Q:
[[-54.0 -11.2  45.3  57.0]
 [-10.2   2.8  -4.6  32.8]
 [ 43.4   7.8  50.7 -70.2]]
A: -4.6

Q:
[[-74.9 -52.1 -60.8 -31.6  45.0]
 [ 77.2 -39.0 -19.1 -49.9  80.6]]
A: -19.1

Q:
[[ 55.1  -2.3  69.4 -58.2]
 [-27.4  46.7 -67.6  50.6]
 [-51.7   9.3  15.3 -36.8]]
A: -67.6

Q:
[[-18.0 -68.6  28.6  -1.6  -9.7]
 [ 29.4   7.9   4.4 -47.8  15.9]]
A: 4.4

Q:
[[ 27.7 -38.4   5.5  41.4  16.3]
 [-60.6 -27.4  77.9 -25.0  10.8]]
A: 77.9

Q:
[[-13.3 -73.5  53.5 -41.5]
 [-21.8  21.6 -57.7   0.5]]
A: -57.7

Q:
[[ 60.2 -19.0 -14.8 -37.7  -1.8]
 [-26.1 -71.1  -6.1 -31.9 -35.2]
 [-65.3  10.8  23.5  40.3  34.5]]
A: -6.1

Q:
[[-41.6  22.0   7.8  72.0 -20.2 -33.9  20.3]
 [ 18.5   8.9  15.2  34.1  31.2 -10.2  25.8]
 [ 20.5  59.5  -6.1  67.6  19.9  -5.8 -47.6]]
A: 15.2

Q:
[[ 40.2  59.6 -72.7 -72.8]
 [-32.9  58.0   4.2 -30.1]]
A: 4.2

Q:
[[-33.3  70.7  27.1 -37.9 -25.8]
 [  7.9 -13.6  54.4  51.4 -47.8]
 [ 15.6  36.8  71.6 -56.3  54.6]]
A: 54.4
---
array([-641, -449,  466,  323,  735,  411,  807]) => 466
array([ 77,  53,  34,  38, 193, 151, 155]) => 34
array([ 14,  -7,  27,  21,  23, -42,  21]) => 27
array([ 36, -11, -20, -10, -13, -23, -50]) => -20
array([5, 7, 6, 7, 3, 2, 7]) => 6
array([ 503,  686,  -63, -658,  261,  648,  862]) => -63
---
[971 532  68 151]: 68

[[ 3 13 11 83 50 49  4]
 [30 51 71 46 32 34 95]
 [51 34 40 63 88 82  9]]: 11

[20 75 69 86 49]: 69

[[72 55 60 36 69 88  4]
 [92 81 14 15 15 80 41]
 [24 21 64 41 47  2 72]]: 60

[167 202  57  94 182  68]: 57

[17 25  2 77]: 2
---
[ 37.8 -80.5 -12.8 -41.2  27.2]	-41.2
[-22.8 -30.9 -22.0  16.2  62.3 -15.2]	62.3
[ 71.0  85.2 -25.5  29.6 -43.3]	29.6
[ 31.6  55.8  78.9 -22.4  20.7]	-22.4
[ 20.0  60.1  67.8 -77.1  35.8  33.6]	35.8
[-63.3  53.9  42.6 -18.0 -65.3 -19.1]	-65.3
---
[[ 253    9 -469 -383 -464]
 [-781 -483  295  867  229]] Answer: 229

[[431 165 840 761]
 [275 713 358 483]
 [355 981  28 214]] Answer: 483

[[7 6 6 5 5 7]
 [7 6 7 1 9 7]
 [7 7 7 7 7 7]] Answer: 7

[[6 3 3 4]
 [1 5 7 7]] Answer: 7

[[3 3 3 3]
 [2 4 6 2]
 [1 5 8 2]] Answer: 2

[[6 7 8 0]
 [3 0 0 9]
 [6 7 7 0]] Answer: 9
---
array([-39.9,  65.8,  13.6, -35.4, -17.8, -42.8]) → -39.9, -42.8

array([67.8, 16.5, 50.7, 40.2,  6.8, 19.3]) → 67.8, 19.3

array([-19.5,  12.5,  17.8,  38.4,  61.6,   2.4, -54.5]) → -19.5, -54.5

array([[ 51.5,  35.0, -27.3,  11.1],
       [  2.5,  59.4, -53.1,  11.8],
       [-83.5,   1.2,  -9.3,  44.4]]) → 51.5, 44.4

array([[ 40.5,  66.8,  44.7,  32.6,  31.0],
       [-52.4,  37.9,  54.2,  32.6, -45.7]]) → 40.5, -45.7

array([ 54.7, -76.9,  53.0,  36.6, -50.5]) → 54.7, -50.5

array([-40.7, -49.5, -21.2,  60.6, -24.6,  -1.1]) → -40.7, -1.1

array([[-2.4,  5.8,  8.9, 17.7, 10.6],
       [64.0, 39.9, 23.5, 15.9,  0.6],
       [46.9, 32.4, 19.3,  9.7, 17.5]]) → -2.4, 17.5
---
[ 0.11 -0.08 -0.15  0.05 -0.01 -0.02]
-0.08

[[  4.94   1.48   5.17   4.25]
 [  2.07   1.64   3.61   4.45]
 [ 21.58  17.71 -14.02  -8.71]]
1.48

[ 0.7 -1.6  0.2 -0.2 -0.1  1.8]
-1.6

[[-17.11 -16.14  10.77  -7.01]
 [ -9.81 -10.99   6.28  -5.87]
 [ -1.01 -14.42   3.32  18.68]]
-16.14

[-0.04 -0.05  0.16 -0.14  0.08]
-0.05

[[  66.1  122.6   59.6  -12.7]
 [-111.4 -147.9  181.2   53.8]
 [  64.8  -89.0    8.0  -69.3]]
122.6

[-105.8   15.5  125.1  106.4 -159.0]
15.5

[[ 0.13 -0.10 -0.20 -0.17  0.16  0.17 -0.15]
 [ 0.04 -0.15 -0.09 -0.05  0.07  0.12 -0.14]]
-0.10
